Below is a small trained network, with its code and all its weights. Each question gives an input and a class and asks what happens when units are switched off, that is, made to give their printed mean instead of their output.

import numpy as np


def w(rows, s, z=0):
    codes = np.array(rows[::2]) - 128.0
    scale = np.full(codes.shape[1], s)
    scale[-1] = z or s
    return codes * scale


def norm(h):
    return h / np.sqrt((h * h).mean(-1, keepdims=True) + 1e-5)


def f(y):
    return np.maximum(y, 0)


def log_softmax(a):
    a = a - a.max(-1, keepdims=True)
    return a - np.log(np.exp(a).sum(-1, keepdims=True))


def net(x, mask):
    res = np.array(x, float).reshape(1, 5) / 4 @ E
    u = 0
    for l in range(2):
        y = f(norm(res) @ A[l][:, :-1].T + A[l][:, -1])
        res = res + np.where(mask[u : u + 14], y, B[l][:, -1]) @ B[l][:, :-1]
        u += 14
    return log_softmax(norm(res)[-1] @ U[:, :-1].T + U[:, -1])


A, B = {}, {}
E = w([
[146,151,170,121],'x0',
[241,81,162,133],'x1',
[76,51,174,252],'x2',
[102,200,100,248],'x3',
[157,152,29,148],'x4',
],0.0032)
A[0] = w([
[186,244,143,125,43],'L0N1',
[54,147,3,110,66],'L0N2',
[52,159,198,230,156],'L0N3',
[165,131,179,250,41],'L0N4',
[184,94,77,106,138],'L0N5',
[109,117,17,124,2],'L0N6',
[236,104,117,115,117],'L0N7',
[213,213,50,157,21],'L0N8',
[177,192,84,88,158],'L0N9',
[162,84,187,53,30],'L0N10',
[202,176,49,158,47],'L0N11',
[131,55,165,188,123],'L0N12',
[49,106,223,88,84],'L0N13',
[152,107,172,58,91],'L0N14',
],0.0049,0.0024)
B[0] = w([
[215,131,58,144,166],'L0N1',
[170,236,55,143,188],'L0N2',
[77,89,154,170,253],'L0N3',
[142,77,75,141,188],'L0N4',
[47,190,99,142,178],'L0N5',
[214,160,57,102,150],'L0N6',
[32,200,254,213,195],'L0N7',
[204,199,19,31,175],'L0N8',
[152,111,7,156,201],'L0N9',
[84,99,193,67,189],'L0N10',
[181,153,44,118,168],'L0N11',
[159,131,60,165,203],'L0N12',
[129,133,37,103,200],'L0N13',
[67,92,108,55,190],'L0N14',
],0.0037,0.0033)
A[1] = w([
[22,125,96,164,197],'L1N1',
[152,25,121,254,65],'L1N2',
[181,136,200,139,73],'L1N3',
[62,206,126,211,54],'L1N4',
[35,62,136,147,150],'L1N5',
[208,132,127,239,189],'L1N6',
[149,171,183,91,163],'L1N7',
[58,143,37,119,151],'L1N8',
[142,72,147,241,6],'L1N9',
[91,151,127,223,117],'L1N10',
[164,160,187,92,154],'L1N11',
[112,100,184,20,72],'L1N12',
[42,123,223,141,105],'L1N13',
[201,143,235,166,189],'L1N14',
],0.0065,0.0019)
B[1] = w([
[135,169,192,139,248],'L1N1',
[2,132,116,197,252],'L1N2',
[156,137,137,201,149],'L1N3',
[121,107,175,75,212],'L1N4',
[152,167,131,104,240],'L1N5',
[70,136,118,70,232],'L1N6',
[142,95,119,185,171],'L1N7',
[147,146,147,153,242],'L1N8',
[45,140,114,132,213],'L1N9',
[107,105,171,116,222],'L1N10',
[123,97,108,178,170],'L1N11',
[148,73,145,98,222],'L1N12',
[183,171,126,114,210],'L1N13',
[136,153,101,213,178],'L1N14',
],0.0079,0.0039)
U = w([
[135,170,206,109,114],'0',
[135,94,98,151,2],'1',
[18,135,146,207,197],'2',
[170,25,148,41,156],'3',
[215,62,154,226,117],'4',
[137,94,95,153,3],'5',
[180,197,2,127,185],'6',
],0.015,0.0074)

Each question gives the input, the list of numbers given to net, and the class t.
The units are the neurons (one row each of A and B). Each row of codes is followed by its name. A weight is (code - 128) times the scale printed after its matrix; where a second scale follows, it is the last column's (A, B and U).
mask holds one flag per neuron, layer by layer. A switched-off neuron (its flag False) gives its mean, the last column of its row in B, instead of its output. The means were averaged over made-up inputs and are rounded, as every weight is.
A unit's drop is (log p(t) with every unit on - log p(t) with that unit switched off) / (log p(t) with every unit on - log p(t) with every unit switched off).
The circuit of an input: a set's keep is (log p(t) with only the set's units on - log p(t) with every unit switched off) / (log p(t) with every unit on - log p(t) with every unit switched off). Starting from the 12 units with the biggest drops (on a tie, the unit counted first), units are removed one at a time, each time the one whose removal leaves the highest keep (on an exact tie, the one counted first), for as long as the keep stays at least 0.8.
circuit, biggest first: the units of the circuit, biggest drop first
unit that matters most: the unit with the biggest drop
top k neurons: the k neurons with the biggest drops, biggest first
top k neurons in layer l: the k neurons of layer l with the biggest drops, biggest first
drop when u is switched off: that unit's drop, to one decimal
input [2,2,-5,-1,-6], class 3: unit that matters most -> L0N14
input [0,4,-3,-1,-7], class 3: top 3 neurons -> (L0N14, L1N12, L0N10)
input [4,-8,4,-8,2], class 0: top 3 neurons in layer 1 -> (L1N1, L1N2, L1N8)
input [3,-1,-4,5,-3], class 6: circuit, biggest first -> (L0N1, L1N2)
input [-4,-2,-5,1,-6], class 6: circuit, biggest first -> (L1N10, L1N2)
input [0,-6,1,-5,-8], class 3: top 2 neurons in layer 1 -> (L1N12, L1N2)
input [1,-7,3,3,-8], class 0: circuit, biggest first -> (L1N13, L1N4, L1N2)
input [-2,6,-8,5,-7], class 6: top 2 neurons -> (L0N9, L0N1)
input [-5,-5,4,-8,3], class 0: top 2 neurons in layer 0 -> (L0N9, L0N8)
input [6,-3,-8,-6,-6], class 3: drop when L1N3 is switched off -> 0.0
input [7,3,-2,-1,-8], class 4: drop when L1N6 is switched off -> 0.1
input [5,-7,-8,-7,-5], class 3: drop when L1N12 is switched off -> 0.1
input [2,1,5,-6,-1], class 3: drop when L0N10 is switched off -> 0.2
input [0,5,-2,-1,-6], class 4: top neuron in layer 1 -> (L1N14)
input [-3,-6,-3,-4,-7], class 3: top 2 neurons in layer 1 -> (L1N12, L1N2)
